Rows and roughly how far along a hidden order each lies, from 0 to 30
[-0.21  0.74 -0.41 -0.20 -0.75  0.10 -0.68  0.80  0.04  0.90 -0.81 -0.04
 -0.31 -0.25 -0.52  0.22  0.52 -0.01 -2.29  0.58  0.54  0.15 -0.93  1.16
  0.69  0.10 -1.62 -0.68  1.09  0.60  0.27  0.32] : 25
[ 1.07 -0.84 -1.25 -0.10 -0.61  0.63  0.60  1.12  0.27 -0.34 -0.42 -0.13
 -0.36 -1.20  0.11  0.23  0.20 -0.22 -0.97  2.73 -0.02  0.14 -0.38  0.09
  0.26 -2.31 -0.39 -1.33 -0.44  0.46  0.60 -0.02] : 0
[-0.02 -0.89 -1.87  0.22 -0.25  0.75  1.24  0.43  0.80 -0.98 -0.33  0.04
 -0.23 -1.81  0.26  0.14  0.14 -0.82 -0.93  2.32 -1.05  0.35  0.13 -0.91
 -0.09 -2.80  0.16 -4.29 -0.93  0.21 -0.14 -0.19] : 9
[-1.06  3.23 -0.24  0.31  4.50  1.63  3.57  0.93  0.14  0.69 -0.24 -0.01
  1.59 -1.67  2.54  1.50  0.57  2.44 -4.21  6.16 -0.73  1.09  2.22 -1.40
 -0.38 -1.11 -0.04 -4.32 -1.44 -0.43 -1.86 -0.36] : 6
[ 0.14 -1.43 -1.79 -0.07 -0.38  0.44  1.05 -0.35  0.25 -0.94 -0.27  0.16
 -0.14 -1.35  0.43  0.01  0.06 -1.20  2.04  1.51 -0.22 -0.25 -0.58 -1.24
 -0.33 -1.85  0.29 -1.80 -0.49 -0.01 -1.10 -0.20] : 14
[-1.62  3.04  0.65  0.27  3.76  0.89  2.43 -0.12  0.05  0.14  0.31 -0.24
  1.57 -0.34  2.07  0.75  0.15  2.29 -5.01  2.00 -1.37  0.80  2.70 -0.97
 -0.26  0.90  0.77 -2.19 -1.15 -0.53 -1.23 -0.22] : 8
[-1.04 -1.02 -0.63  0.27  0.08  0.71 -0.32 -0.04  0.68 -0.96 -0.89  1.90
  0.05 -2.16 -2.09 -0.16  0.45 -0.39 -3.52  0.14 -2.05  1.49  0.71 -1.10
  0.78 -1.88 -1.52 -6.56  0.86  0.23  0.51  0.14] : 30
[-0.78 -0.05 -1.72  0.14 -0.69  0.36 -0.29  0.23  1.09 -1.71 -0.16 -0.28
 -0.24 -0.22 -1.03 -0.03 -0.27 -0.18 -6.35 -2.62 -1.42  0.93  2.36  0.01
  0.50 -0.05  2.06 -1.52 -1.36  0.82  1.36  0.17] : 14

Next part:
[ 0.26  0.36 -3.11 -1.96  2.61 -3.41 -0.08 -0.20  3.82  0.33  0.81  4.37
 -3.88  5.99 -0.79 -0.52  1.11  2.92 -0.36  1.60 -2.22 -1.29  1.21 -3.57
 -0.73  2.69  0.45  0.10  0.45 -1.91 -6.73 -3.17  0.14  1.04  0.65] : 0
[ 1.05 -1.25  1.72  3.00 -1.15  3.16  0.43  0.44 -5.01  0.89  0.07 -5.61
  0.55 -4.25 -3.42  1.04 -0.47 -0.76  1.01 -3.34  4.72 -0.21 -1.42 -1.83
 -0.52 -1.15  0.72  0.16  0.70  1.80  6.46  3.14 -0.87  2.45 -0.75] : 25
[ 1.56 -0.89 -3.25  0.13  0.09 -0.74 -0.08  1.68  1.16  0.66 -0.11 -0.36
 -1.38  3.69 -2.56  0.42  0.14 -0.79  0.25 -2.00  2.92 -0.87 -0.51 -4.79
 -0.94  1.65  0.41 -0.57  0.96 -0.10 -0.59 -0.47 -0.43  1.65  0.95] : 13
[ 0.90 -0.54 -2.80 -3.00  3.00 -2.40  0.08  1.35  1.85  0.44  0.24  3.11
 -4.14  3.81 -2.82 -0.29  0.50  2.57 -0.04  1.30 -0.30 -1.24  0.38 -5.33
 -0.80  0.53  0.94  0.03  0.49 -1.52 -4.39 -2.11 -0.66  1.48  0.67] : 7
[ 0.48 -0.62 -3.46 -0.08  1.22 -3.33 -0.12  1.16  4.44  0.25  0.20  4.68
 -3.13  6.09 -0.18 -0.65  0.51  1.94 -0.62  0.90 -1.50 -0.94  0.49 -3.43
 -0.41  1.79  0.32 -0.31  0.29 -1.45 -5.91 -3.54 -0.38  1.02  0.70] : 4
[ 1.25 -0.95  1.64  3.45 -0.44  4.17  0.26  0.09 -7.02  1.14 -0.04 -6.33
  1.57 -3.95 -4.18  1.23 -0.13 -1.09  1.41 -4.04  6.33 -0.31 -1.74 -4.76
 -1.06 -2.31  0.73  0.04  1.22  1.95  6.87  3.33 -0.14  1.92 -0.52] : 29
[-0.11  0.19 -2.43 -3.83  2.97 -3.62  0.18  0.03  2.31  0.10  0.77  5.66
 -5.06  6.49 -1.02 -0.74  0.41  3.37 -0.30  2.14 -3.34 -1.20  1.48 -2.02
 -0.38  2.41  0.61  0.40  0.02 -2.39 -8.37 -3.70 -0.43  1.61  0.41] : 0
[ 0.49 -1.69  3.17  0.91  0.00  3.96  0.74  1.52 -6.83  0.59 -0.45 -5.21
 -0.26 -8.19 -4.84  1.37 -1.39 -0.22  1.34 -2.63  4.90  0.20 -2.13 -0.61
 -0.35 -3.92  0.97  0.46 -0.21  1.89  8.58  3.59 -1.58  2.77 -1.36] : 30
[ 1.06 -1.64  0.28  4.94 -4.16  3.12  0.04  1.23 -3.49  0.93 -0.35 -6.52
  2.45 -2.69 -1.69  1.17 -0.58 -2.27  0.87 -3.81  5.02  0.22 -1.78 -2.68
 -0.36 -0.70  0.03 -0.48  0.88  2.05  7.40  3.10 -0.37  1.92 -0.33] : 26

Next part:
[ 3.62  1.59 -0.25 -0.04  0.38  0.36 -0.14  0.98  0.67 -0.18 -0.61  0.05
  0.70  0.53 -1.73 -0.33] : 5
[-0.86 -2.00 -0.82  1.19  0.65 -0.22 -0.70 -1.44 -1.46 -0.43 -0.03 -0.51
 -0.03  1.04  0.94 -0.53] : 15
[ 2.33  1.28  0.12  0.74 -0.48  0.33  0.02  0.49  1.05  0.10  0.21  1.11
 -0.21 -0.05 -0.51  0.04] : 17
[-1.69 -2.86 -0.01  1.43  1.26 -0.44 -0.49 -1.57 -2.63  0.18  0.30 -1.14
 -0.26  0.63 -1.87 -0.47] : 16
[ 1.32  1.27 -0.46 -0.28  1.14  0.30 -0.39 -0.72 -0.60 -0.36 -0.51 -1.19
  0.86  1.16 -3.76 -0.53] : 0
[ 1.56  0.54 -1.07 -0.88  1.41  0.06  0.03 -0.77  1.08 -0.29 -0.16 -1.17
  1.21 -0.11 -1.58 -0.16] : 7
[-1.17 -2.19 -1.17  1.61 -0.89 -0.02 -0.43 -0.75 -1.28 -0.51  0.00  0.63
 -0.22  0.59  3.91 -0.86] : 25
[-1.77 -1.26 -1.35 -0.10  0.43 -0.03 -0.50 -1.41 -0.92 -0.90 -0.25 -0.72
  0.45  0.80  1.92 -0.42] : 11
[-5.80 -0.65  0.66  0.41 -1.48  0.28  0.87 -1.57 -0.54  0.32  0.58 -0.16
 -0.69 -0.61  1.18  0.11] : 30
[-5.95 -1.03  0.60 -0.17  0.33 -0.13  0.46 -2.48 -0.29  0.13  0.97 -1.09
 -0.79 -0.31 -0.69  0.56] : 25
[-1.54 -2.69 -1.42  0.95  0.46 -0.38 -0.41 -0.91 -0.58 -0.16  0.26 -0.35
  0.06  0.09  2.32 -0.58] : 20
[-1.71 -2.26 -1.20  0.35  0.03 -0.13 -0.09 -1.20 -0.89 -0.28 -0.06 -0.74
  0.37  0.14  2.19 -0.68] : 20
[ 3.30  0.50 -0.11 -0.43  0.90  0.00  0.02  1.06  0.86  0.27 -0.21 -0.21
  0.57 -0.67 -1.77 -0.10] : 6
[-0.91 -0.29 -0.54  0.63 -0.04  0.25 -0.20 -0.40  0.12 -0.39  0.31  0.30
 -0.33  0.06  1.61  0.00] : 19
[-3.90 -1.46  0.10  0.39  0.80 -0.40  0.04 -2.22 -0.55 -0.23  0.87 -0.63
 -0.83  0.21 -0.15  0.46] : 22
[-4.46 -1.45 -1.77 -2.32  1.68 -0.36  0.86 -2.53  3.93  0.07  2.07 -0.89
 -0.49 -2.81  2.82  1.58] : 23
[ 6.92 -0.90 -2.71  0.80  1.58 -0.29 -0.91  0.75  1.43 -0.89 -0.56  0.49
  0.95  0.57  2.01 -0.89] : 6
[-1.49 -2.20 -1.40 -0.10  1.92 -0.45 -0.42 -2.09 -0.21 -0.55  0.70 -1.14
 -0.09 -0.04  0.48  0.21] : 13
[ 2.22  0.72 -0.05 -0.82  1.67 -0.07 -0.01 -0.03  0.67  0.37  0.04 -1.16
  0.58 -0.01 -4.02  0.20] : 1
[ 2.12  0.99 -0.07  0.57  0.03  0.25 -0.04  0.16  0.47  0.07 -0.17  0.30
  0.23  0.16 -1.09 -0.34] : 14
[ 0.70 -0.07 -1.39 -0.74  1.82 -0.21 -0.03 -1.31  1.29 -0.34  0.42 -1.19
  0.52 -0.26 -1.17  0.19] : 9
[ 2.13  1.21 -0.14 -0.89  0.26  0.43  0.28  0.59  1.05 -0.04 -0.47 -0.50
  1.08 -0.31 -1.56 -0.30] : 9
